Below is a small trained network, with its code and all its weights. Each question gives an input and a class and asks what happens when units are switched off, that is, made to give their printed mean instead of their output.

import numpy as np


def w(rows, s, z=0):
    codes = np.array(rows[::2]) - 128.0
    scale = np.full(codes.shape[1], s)
    scale[-1] = z or s
    return codes * scale


def norm(h):
    return h / np.sqrt((h * h).mean(-1, keepdims=True) + 1e-5)


def f(y):
    return np.maximum(y, 0)


def log_softmax(a):
    a = a - a.max(-1, keepdims=True)
    return a - np.log(np.exp(a).sum(-1, keepdims=True))


def net(x, mask):
    res = np.array(x, float).reshape(1, 4) / 4 @ E
    u = 0
    for l in range(4):
        y = f(norm(res) @ A[l][:, :-1].T + A[l][:, -1])
        res = res + np.where(mask[u : u + 3], y, B[l][:, -1]) @ B[l][:, :-1]
        u += 3
    return log_softmax(norm(res)[-1] @ U[:, :-1].T + U[:, -1])


A, B = {}, {}
E = w([
[208,209,100,138,94,60,169,129,148,58,43],'x0',
[186,107,155,127,137,135,123,173,91,117,111],'x1',
[127,127,127,125,127,131,129,129,127,127,127],'x2',
[94,122,140,143,137,117,102,72,1,195,121],'x3',
],0.0099)
A[0] = w([
[65,155,128,150,127,142,139,139,210,145,235,7],'0.n0',
[235,88,188,110,141,170,136,235,50,115,127,148],'0.n1',
[108,33,135,165,186,247,152,252,255,112,253,2],'0.n2',
],0.0049,0.0042)
B[0] = w([
[74,145,144,45,147,184,180,107,117,86,94,174],'0.n0',
[132,77,187,159,167,70,45,148,126,91,24,214],'0.n1',
[137,198,165,2,77,118,65,48,83,100,79,255],'0.n2',
],0.0085,0.0061)
A[1] = w([
[88,94,94,146,129,169,169,102,94,171,254,4],'1.n0',
[161,155,90,135,92,132,169,184,203,102,157,21],'1.n1',
[179,89,157,160,138,131,129,229,184,90,139,80],'1.n2',
],0.0095,0.0044)
B[1] = w([
[112,181,195,160,154,182,245,113,105,105,74,251],'1.n0',
[148,80,155,132,79,182,94,213,98,254,145,234],'1.n1',
[61,175,83,169,231,185,233,99,152,126,85,222],'1.n2',
],0.0086,0.0034)
A[2] = w([
[143,167,111,184,99,14,121,57,60,82,119,15],'2.n0',
[134,222,89,81,25,167,148,94,110,201,148,138],'2.n1',
[114,2,184,178,170,115,63,178,98,175,132,2],'2.n2',
],0.008,0.0043)
B[2] = w([
[79,122,160,1,104,198,76,63,169,90,144,211],'2.n0',
[138,142,22,167,143,142,136,137,156,171,204,255],'2.n1',
[157,119,60,130,52,87,143,202,159,140,227,177],'2.n2',
],0.01,0.0071)
A[3] = w([
[154,89,254,93,81,142,91,136,67,96,106,16],'3.n0',
[146,122,134,170,42,130,173,177,153,190,203,2],'3.n1',
[86,78,143,208,134,123,165,171,50,182,208,89],'3.n2',
],0.0093,0.0042)
B[3] = w([
[188,18,182,120,156,4,37,128,128,86,123,237],'3.n0',
[140,36,97,156,63,71,51,131,107,168,180,212],'3.n1',
[141,141,56,218,137,76,159,197,150,169,145,254],'3.n2',
],0.013,0.0051)
U = w([
[46,218,85,7,76,237,104,18,136,148,214,152],'0',
[211,68,14,205,56,52,84,221,192,201,208,182],'1',
[197,48,240,38,161,52,17,112,114,41,96,143],'2',
[204,193,161,177,200,188,224,187,186,70,26,84],'3',
[41,212,108,224,229,180,231,118,30,219,174,2],'4',
],0.014,0.0048)

Each question gives the input, the list of numbers given to net, and the class t.
The units are the neurons (one row each of A and B). Each row of codes is followed by its name. A weight is (code - 128) times the scale printed after its matrix; where a second scale follows, it is the last column's (A, B and U).
mask holds one flag per neuron, layer by layer. A switched-off neuron (its flag False) gives its mean, the last column of its row in B, instead of its output. The means were averaged over made-up inputs and are rounded, as every weight is.
A unit's drop is (log p(t) with every unit on - log p(t) with that unit switched off) / (log p(t) with every unit on - log p(t) with every unit switched off).
The circuit of an input: a set's keep is (log p(t) with only the set's units on - log p(t) with every unit switched off) / (log p(t) with every unit on - log p(t) with every unit switched off). Starting from all 12 units, units are removed one at a time, each time the one whose removal leaves the highest keep (on an exact tie, the one counted first), for as long as the keep stays at least 0.8.
units of the circuit, in order: the units of the circuit, biggest drop first
most important unit: the unit with the biggest drop
top k neurons: the k neurons with the biggest drops, biggest first
drop of u: that unit's drop, to one decimal
input [3,8,-8,-5], class 3: most important unit => 1.n2
input [1,0,8,8], class 0: units of the circuit, in order => (2.n0 0.n1)
input [-1,-3,-6,3], class 4: top 3 neurons => (0.n1 0.n2 1.n0)
input [-7,-7,1,1], class 4: units of the circuit, in order => (2.n0 1.n0)
input [-1,-6,-2,0], class 0: top 3 neurons => (0.n0 1.n1 3.n2)
input [0,0,4,-4], class 0: top 2 neurons => (0.n2 0.n1)
input [0,8,4,5], class 1: top 4 neurons => (2.n2 0.n2 3.n2 1.n0)
input [5,1,-1,-7], class 3: top 3 neurons => (1.n2 2.n1 2.n2)
input [-1,-8,-3,0], class 0: top 2 neurons => (0.n0 1.n1)
input [-6,-3,0,6], class 4: top 2 neurons => (1.n0 0.n1)
input [1,0,-6,1], class 0: top 2 neurons => (1.n1 0.n1)
input [0,1,-8,-5], class 2: top 2 neurons => (0.n2 1.n2)
input [-8,0,6,-7], class 0: top 2 neurons => (0.n1 2.n1)
input [0,6,-4,6], class 1: units of the circuit, in order => (0.n2)
input [2,7,8,-3], class 3: top 2 neurons => (1.n2 0.n2)
input [2,-2,-3,7], class 0: top 2 neurons => (2.n0 0.n1)
input [-1,-5,3,2], class 4: top 2 neurons => (1.n0 0.n2)
input [-5,-4,2,6], class 4: top 2 neurons => (1.n0 0.n1)
input [-4,-4,0,8], class 4: drop of 0.n1 => 0.2
input [8,4,2,-1], class 3: most important unit => 0.n2
input [4,7,1,-3], class 3: drop of 0.n2 => 0.1
input [-6,4,-7,-2], class 2: drop of 0.n2 => 4.0
input [3,5,-3,-6], class 3: drop of 1.n2 => 1.5
